Below is a small trained network, with its code and all its weights. Each question gives an input and a class and asks what happens when units are switched off, that is, made to give their printed mean instead of their output.

import numpy as np


def w(rows, s, z=0):
    codes = np.array(rows[::2]) - 128.0
    scale = np.full(codes.shape[1], s)
    scale[-1] = z or s
    return codes * scale


def f(y):
    return np.maximum(y, 0)


def log_softmax(a):
    a = a - a.max(-1, keepdims=True)
    return a - np.log(np.exp(a).sum(-1, keepdims=True))


def net(x, mask):
    res = np.array(x, float).reshape(1, 7) / 4 @ E
    y = f(res @ A[0][:, :-1].T + A[0][:, -1])
    res = res + np.where(mask, y, B[0][:, -1]) @ B[0][:, :-1]
    return log_softmax(res[-1] @ U[:, :-1].T + U[:, -1])


A, B = {}, {}
E = w([
[190,88,220,64,106,207,192,90,107],'x0',
[134,134,154,198,155,218,89,192,67],'x1',
[160,185,253,208,65,102,151,134,186],'x2',
[137,134,105,125,74,142,120,126,131],'x3',
[2,142,158,69,59,154,116,139,129],'x4',
[144,117,138,77,59,20,175,238,16],'x5',
[86,50,116,221,94,137,199,97,102],'x6',
],0.0094)
A[0] = w([
[2,97,204,45,139,138,144,140,148,102],'neuron 1',
[99,24,123,192,123,136,241,124,116,145],'neuron 2',
[144,130,107,59,89,49,163,92,167,75],'neuron 3',
[202,160,178,7,162,139,70,207,163,191],'neuron 4',
[153,93,107,90,144,37,163,64,158,121],'neuron 5',
[158,84,162,111,77,35,116,200,35,22],'neuron 6',
[117,84,62,118,160,114,94,132,90,58],'neuron 7',
[155,219,153,146,79,133,156,148,144,77],'neuron 8',
[129,105,82,135,199,180,100,78,164,99],'neuron 9',
[153,147,137,180,131,235,68,209,33,139],'neuron 10',
[143,132,132,114,110,108,150,128,92,3],'neuron 11',
[132,143,65,161,122,116,58,126,69,96],'neuron 12',
[62,173,74,189,165,43,56,168,161,113],'neuron 13',
[235,45,96,148,189,56,162,146,120,134],'neuron 14',
[216,83,165,66,112,190,167,116,81,80],'neuron 15',
[169,147,149,111,94,58,160,174,57,35],'neuron 16',
[254,136,72,165,115,140,175,148,168,69],'neuron 17',
[126,118,104,145,89,120,174,120,124,130],'neuron 18',
[163,155,239,190,127,72,217,165,186,123],'neuron 19',
[53,122,149,109,62,125,102,167,105,98],'neuron 20',
[226,156,122,139,185,104,127,93,82,122],'neuron 21',
[83,85,116,73,106,98,156,77,236,139],'neuron 22',
[146,95,205,51,171,170,156,90,128,59],'neuron 23',
[160,181,139,109,124,124,103,121,140,112],'neuron 24',
[140,110,102,89,140,71,159,166,22,50],'neuron 25',
[129,39,40,7,191,167,168,113,63,116],'neuron 26',
],0.0096,0.0064)
B[0] = w([
[112,183,117,143,102,215,95,210,98,215],'neuron 1',
[123,92,70,33,111,102,84,59,44,218],'neuron 2',
[103,71,216,137,208,125,158,148,97,192],'neuron 3',
[111,79,88,103,122,88,99,50,23,241],'neuron 4',
[158,68,203,132,198,136,118,180,124,193],'neuron 5',
[185,130,161,140,171,188,159,64,166,220],'neuron 6',
[100,168,146,143,74,109,171,133,166,176],'neuron 7',
[83,150,137,104,104,54,126,128,144,181],'neuron 8',
[137,190,163,152,115,120,72,83,158,202],'neuron 9',
[120,41,197,139,236,52,120,143,170,229],'neuron 10',
[149,133,105,117,158,141,119,116,175,139],'neuron 11',
[140,99,142,149,110,105,166,164,142,178],'neuron 12',
[254,102,69,223,78,152,211,124,89,236],'neuron 13',
[74,155,90,107,119,198,67,200,112,220],'neuron 14',
[207,142,80,223,108,130,211,193,132,208],'neuron 15',
[172,191,164,122,151,167,97,77,176,199],'neuron 16',
[87,172,135,75,141,194,90,189,110,190],'neuron 17',
[140,113,118,112,155,112,118,112,97,162],'neuron 18',
[68,136,110,118,53,59,131,123,164,250],'neuron 19',
[115,141,98,125,129,197,66,182,117,194],'neuron 20',
[68,149,84,167,106,173,76,169,117,196],'neuron 21',
[162,77,169,113,149,155,84,159,134,205],'neuron 22',
[209,122,100,184,70,158,218,127,135,188],'neuron 23',
[86,94,113,79,94,140,158,101,111,161],'neuron 24',
[123,172,160,122,108,166,71,46,167,199],'neuron 25',
[103,155,154,117,52,13,140,136,196,250],'neuron 26',
],0.0082,0.013)
U = w([
[155,160,163,126,136,182,93,21,226,112],'0',
[206,105,103,147,88,120,202,180,125,100],'1',
[80,156,130,108,106,172,68,226,119,98],'2',
[82,155,155,106,67,8,136,146,200,87],'3',
[136,25,205,113,196,90,117,176,153,104],'4',
[134,109,142,116,110,107,101,124,128,249],'5',
[123,86,98,88,112,84,93,52,42,115],'6',
[82,164,95,85,182,116,190,109,140,139],'7',
],0.011,0.015)

Each question gives the input, the list of numbers given to net, and the class t.
The units are the neurons (one row each of A and B). Each row of codes is followed by its name. A weight is (code - 128) times the scale printed after its matrix; where a second scale follows, it is the last column's (A, B and U).
mask holds one flag per neuron, in row order. A switched-off neuron (its flag False) gives its mean, the last column of its row in B, instead of its output. The means were averaged over made-up inputs and are rounded, as every weight is.
A unit's drop is (log p(t) with every unit on - log p(t) with that unit switched off) / (log p(t) with every unit on - log p(t) with every unit switched off).
The circuit of an input: a set's keep is (log p(t) with only the set's units on - log p(t) with every unit switched off) / (log p(t) with every unit on - log p(t) with every unit switched off). Starting from the 12 units with the biggest drops (on a tie, the unit counted first), units are removed one at a time, each time the one whose removal leaves the highest keep (on an exact tie, the one counted first), for as long as the keep stays at least 0.8.
units of the circuit, in order: the units of the circuit, biggest drop first
unit that matters most: the unit with the biggest drop
k most important neurons: the k neurons with the biggest drops, biggest first
drop when u is switched off: that unit's drop, to one decimal
input [2,-8,-6,-4,-2,0,-8], class 4: unit that matters most => neuron 5
input [0,-4,8,-5,-8,-6,1], class 2: units of the circuit, in order => (neuron 17; neuron 14; neuron 21)
input [-6,0,2,5,7,-6,-8], class 6: units of the circuit, in order => (neuron 4; neuron 13; neuron 24)
input [0,2,8,-7,3,8,-6], class 0: 2 most important neurons => (neuron 6; neuron 16)
input [6,-3,-2,4,-7,-2,8], class 6: 3 most important neurons => (neuron 2; neuron 1; neuron 13)
input [-5,-8,5,8,7,-3,-8], class 4: units of the circuit, in order => (neuron 3; neuron 22)
input [6,5,-5,8,7,6,-3], class 5: 4 most important neurons => (neuron 4; neuron 10; neuron 14; neuron 13)
input [1,7,-4,-1,-4,8,-8], class 0: 2 most important neurons => (neuron 25; neuron 6)
input [7,-3,-2,2,4,-1,7], class 1: 2 most important neurons => (neuron 15; neuron 4)
input [8,-7,4,3,-1,-7,2], class 1: 2 most important neurons => (neuron 23; neuron 15)
input [1,4,-3,5,8,8,5], class 0: units of the circuit, in order => (neuron 6; neuron 25)
input [-8,5,8,-3,2,-1,7], class 1: 2 most important neurons => (neuron 13; neuron 26)
input [7,-7,4,1,-2,1,-4], class 1: 3 most important neurons => (neuron 23; neuron 15; neuron 10)
input [0,5,6,-4,1,0,0], class 3: unit that matters most => neuron 19
input [0,1,3,-3,6,-7,8], class 6: 3 most important neurons => (neuron 2; neuron 6; neuron 16)
input [-1,2,4,6,-4,-2,7], class 6: 2 most important neurons => (neuron 2; neuron 26)
input [6,6,7,5,-2,-2,-1], class 3: units of the circuit, in order => (neuron 19; neuron 8)
input [4,-7,-4,-6,6,2,5], class 4: 3 most important neurons => (neuron 3; neuron 5; neuron 22)
input [1,-7,-8,4,-2,4,7], class 3: 3 most important neurons => (neuron 26; neuron 7; neuron 4)
input [-1,-5,2,-4,1,1,6], class 6: units of the circuit, in order => (neuron 2)
input [1,-6,5,5,-5,1,0], class 4: 4 most important neurons => (neuron 5; neuron 3; neuron 26; neuron 1)
input [7,-5,7,-5,-8,6,0], class 2: 4 most important neurons => (neuron 14; neuron 17; neuron 21; neuron 13)
input [3,-7,7,4,8,-2,7], class 2: drop when neuron 26 is switched off => 0.1
input [2,0,6,-2,6,1,0], class 2: drop when neuron 26 is switched off => 1.3
input [3,2,-5,2,1,5,-8], class 6: drop when neuron 4 is switched off => 3.6
input [8,-1,-6,2,-8,-5,-4], class 1: drop when neuron 23 is switched off => 1.1
input [0,6,8,-1,1,2,-5], class 3: units of the circuit, in order => (neuron 19)
